Below are the code and all the weights of a small trained network. Each question names an input and a target symbol and asks about switching units off, where a switched-off unit gives its printed mean instead of its output.

import numpy as np


def w(rows, s, z=0):
    codes = np.array(rows[::2]) - 128.0
    scale = np.full(codes.shape[1], s)
    scale[-1] = z or s
    return codes * scale


def norm(h):
    return h / np.sqrt((h * h).mean(-1, keepdims=True) + 1e-5)


def f(y):
    return np.maximum(y, 0)


def softmax(a):
    e = np.exp(a - a.max(-1, keepdims=True))
    return e / e.sum(-1, keepdims=True)


def log_softmax(a):
    a = a - a.max(-1, keepdims=True)
    return a - np.log(np.exp(a).sum(-1, keepdims=True))


def net(x, mask):
    ids = ['ΘΛΣΦαγδεζμξω'.index(c) for c in x.split()]
    T = len(ids)
    res = E[ids] + P[:T]
    r = norm(res)
    for j in range(3):
        rows = slice(3 * j, 3 * j + 3)
        q, k, v = (r @ M[0][rows].T for M in (Q, K, V))
        z = softmax(np.where(np.tri(T) > 0, q @ k.T / 3**0.5, -1e9)) @ v
        o = O[0][rows]
        res = res + np.where(mask[j], z, o[:, -1]) @ o[:, :-1]
    y = f(norm(res) @ A[0][:, :-1].T + A[0][:, -1])
    res = res + np.where(mask[3:11], y, B[0][:, -1]) @ B[0][:, :-1]
    return log_softmax(norm(res)[-1] @ U[:, :-1].T + U[:, -1])


Q, K, V, O, A, B = {}, {}, {}, {}, {}, {}
E = w([
[44,114,135,80],'Θ',
[105,101,68,145],'Λ',
[147,94,146,105],'Σ',
[145,96,149,106],'Φ',
[94,111,84,125],'α',
[110,92,97,125],'γ',
[126,95,133,136],'δ',
[119,88,117,130],'ε',
[114,159,99,252],'ζ',
[147,144,169,98],'μ',
[104,146,144,164],'ξ',
[105,115,148,157],'ω',
],0.022)
P = w([
[254,138,83,246],'0',
[220,133,111,226],'1',
[194,131,122,207],'2',
[176,123,149,187],'3',
[154,119,161,178],'4',
[136,114,171,167],'5',
[123,109,181,155],'6',
[106,104,184,148],'7',
[93,108,189,136],'8',
[73,91,201,130],'9',
[53,80,210,117],'10',
[45,79,219,109],'11',
[19,70,221,99],'12',
],0.0058)
Q[0] = w([
[127,37,146,146],'h0',
[235,235,140,151],'h0',
[119,61,77,157],'h0',
[131,138,73,126],'h1',
[178,208,75,128],'h1',
[187,248,45,47],'h1',
[54,8,183,165],'h2',
[210,101,61,129],'h2',
[99,169,146,124],'h2',
],0.018)
K[0] = w([
[50,171,127,110],'h0',
[213,160,45,209],'h0',
[87,143,181,151],'h0',
[165,94,146,171],'h1',
[189,141,122,156],'h1',
[250,114,29,177],'h1',
[33,21,203,120],'h2',
[215,103,94,207],'h2',
[117,158,121,88],'h2',
],0.017)
V[0] = w([
[189,223,139,168],'h0',
[240,86,163,148],'h0',
[200,124,87,62],'h0',
[172,9,132,116],'h1',
[173,64,70,106],'h1',
[172,191,73,78],'h1',
[224,158,97,157],'h2',
[115,81,74,190],'h2',
[117,88,72,19],'h2',
],0.013)
O[0] = w([
[133,236,198,198,16],'h0',
[171,99,215,88,121],'h0',
[216,168,121,68,60],'h0',
[239,82,133,197,203],'h1',
[226,171,108,127,123],'h1',
[114,228,70,108,2],'h1',
[1,104,74,97,50],'h2',
[180,41,115,128,208],'h2',
[173,221,24,53,108],'h2',
],0.0094,0.0093)
A[0] = w([
[99,66,68,161,209],'n0',
[40,108,201,170,178],'n1',
[21,129,124,118,144],'n2',
[206,156,97,174,100],'n3',
[143,159,90,86,110],'n4',
[147,182,200,76,253],'n5',
[167,81,198,77,227],'n6',
[139,179,136,252,69],'n7',
],0.013,0.0025)
B[0] = w([
[141,170,214,85,254],'n0',
[86,178,47,82,191],'n1',
[180,151,113,32,157],'n2',
[44,152,129,82,161],'n3',
[141,187,152,142,132],'n4',
[140,161,229,180,149],'n5',
[81,224,83,147,251],'n6',
[159,118,2,165,143],'n7',
],0.016,0.01)
U = w([
[101,76,120,90,65],'Θ',
[135,91,89,85,60],'Λ',
[182,161,159,104,90],'Σ',
[175,166,171,128,94],'Φ',
[174,179,98,28,95],'α',
[224,109,58,75,105],'γ',
[176,25,208,168,151],'δ',
[194,70,141,118,123],'ε',
[139,96,65,179,254],'ζ',
[108,227,159,153,192],'μ',
[9,166,114,67,156],'ξ',
[8,60,182,178,141],'ω',
],0.012,0.0059)

Each question gives the input, a string of symbols that net reads in full, and the target symbol t.
The units are the heads (3 rows each of Q, K, V and O) and the neurons (one row each of A and B). Each row of codes is followed by its name. A weight is (code - 128) times the scale printed after its matrix; where a second scale follows, it is the last column's (O, A, B and U).
mask holds one flag per unit, heads first, then neurons. A switched-off unit (its flag False) gives its mean, the last column of its rows in O or B, instead of its output. The means were averaged over made-up inputs and are rounded, as every weight is.
A unit's drop is (log p(t) with every unit on - log p(t) with that unit switched off) / (log p(t) with every unit on - log p(t) with every unit switched off).
The circuit of an input: a set's keep is (log p(t) with only the set's units on - log p(t) with every unit switched off) / (log p(t) with every unit on - log p(t) with every unit switched off). Starting from all 11 units, units are removed one at a time, each time the one whose removal leaves the highest keep (on an exact tie, the one counted first), for as long as the keep stays at least 0.8.
units of the circuit, in order: the units of the circuit, biggest drop first
unit that matters most: the unit with the biggest drop
which heads matter: for each layer, one digit per head in row order, 1 if its drop is at least 0.15 and else 0, layers parted by /
input ε δ Σ α ξ ω Φ ε, target ω: units of the circuit, in order => (h0)
input γ Φ ζ ω δ Σ, target ω: units of the circuit, in order => (n6; h2)
input Λ δ α Σ γ γ γ, target γ: which heads matter => 001
input Φ α δ α ω γ δ Φ μ δ γ, target μ: units of the circuit, in order => (h0; n6)
input ζ ε Σ δ ζ δ δ ξ Λ ε, target ξ: units of the circuit, in order => (h1; n1)
input δ Λ ε δ δ γ ε δ ξ μ, target ξ: which heads matter => 010
input δ γ Σ γ δ δ δ Θ Σ Λ δ ζ, target ζ: which heads matter => 001
input ζ α α γ Σ, target γ: units of the circuit, in order => (h1; h2)
input ζ Φ Φ, target ζ: units of the circuit, in order => (h0; n7; n0)
input Σ ξ Φ γ, target ξ: which heads matter => 111
input Σ δ Σ γ Φ α ζ α Σ Φ, target α: which heads matter => 101
input ε ξ ξ Σ Λ, target ξ: units of the circuit, in order => (h2; n1; h0)
input Σ γ α δ μ δ δ μ, target μ: which heads matter => 100
input Σ γ Φ δ Σ Σ ξ δ γ, target ξ: unit that matters most => h1
input α δ Σ α Λ α Σ ε γ δ Σ ζ, target ζ: which heads matter => 000
input ζ δ δ α γ Φ, target γ: which heads matter => 111
input ε δ δ γ α α γ α Σ, target γ: units of the circuit, in order => (h0; h2)
input γ ε α δ α, target δ: which heads matter => 010
input ω ξ γ δ μ Λ Λ Θ, target α: which heads matter => 101
input ξ α ω δ Σ ξ ε ξ Φ, target ξ: units of the circuit, in order => (h1; n1)
input γ Λ μ α, target μ: which heads matter => 100
input Σ δ γ ω Σ Σ ω Φ, target ω: which heads matter => 000
input γ δ δ ε γ Λ μ Σ Φ, target μ: which heads matter => 000
input Λ Φ α, target α: unit that matters most => h0
input δ μ ξ ω, target ω: units of the circuit, in order => (h2; n1)
input δ α Λ δ δ ξ α Λ, target ξ: units of the circuit, in order => (n1; h1)
input Σ ε ξ Σ γ δ ξ ω α, target ω: units of the circuit, in order => (h2)
input ξ ζ ε, target ξ: which heads matter => 011
input δ α γ, target δ: which heads matter => 011
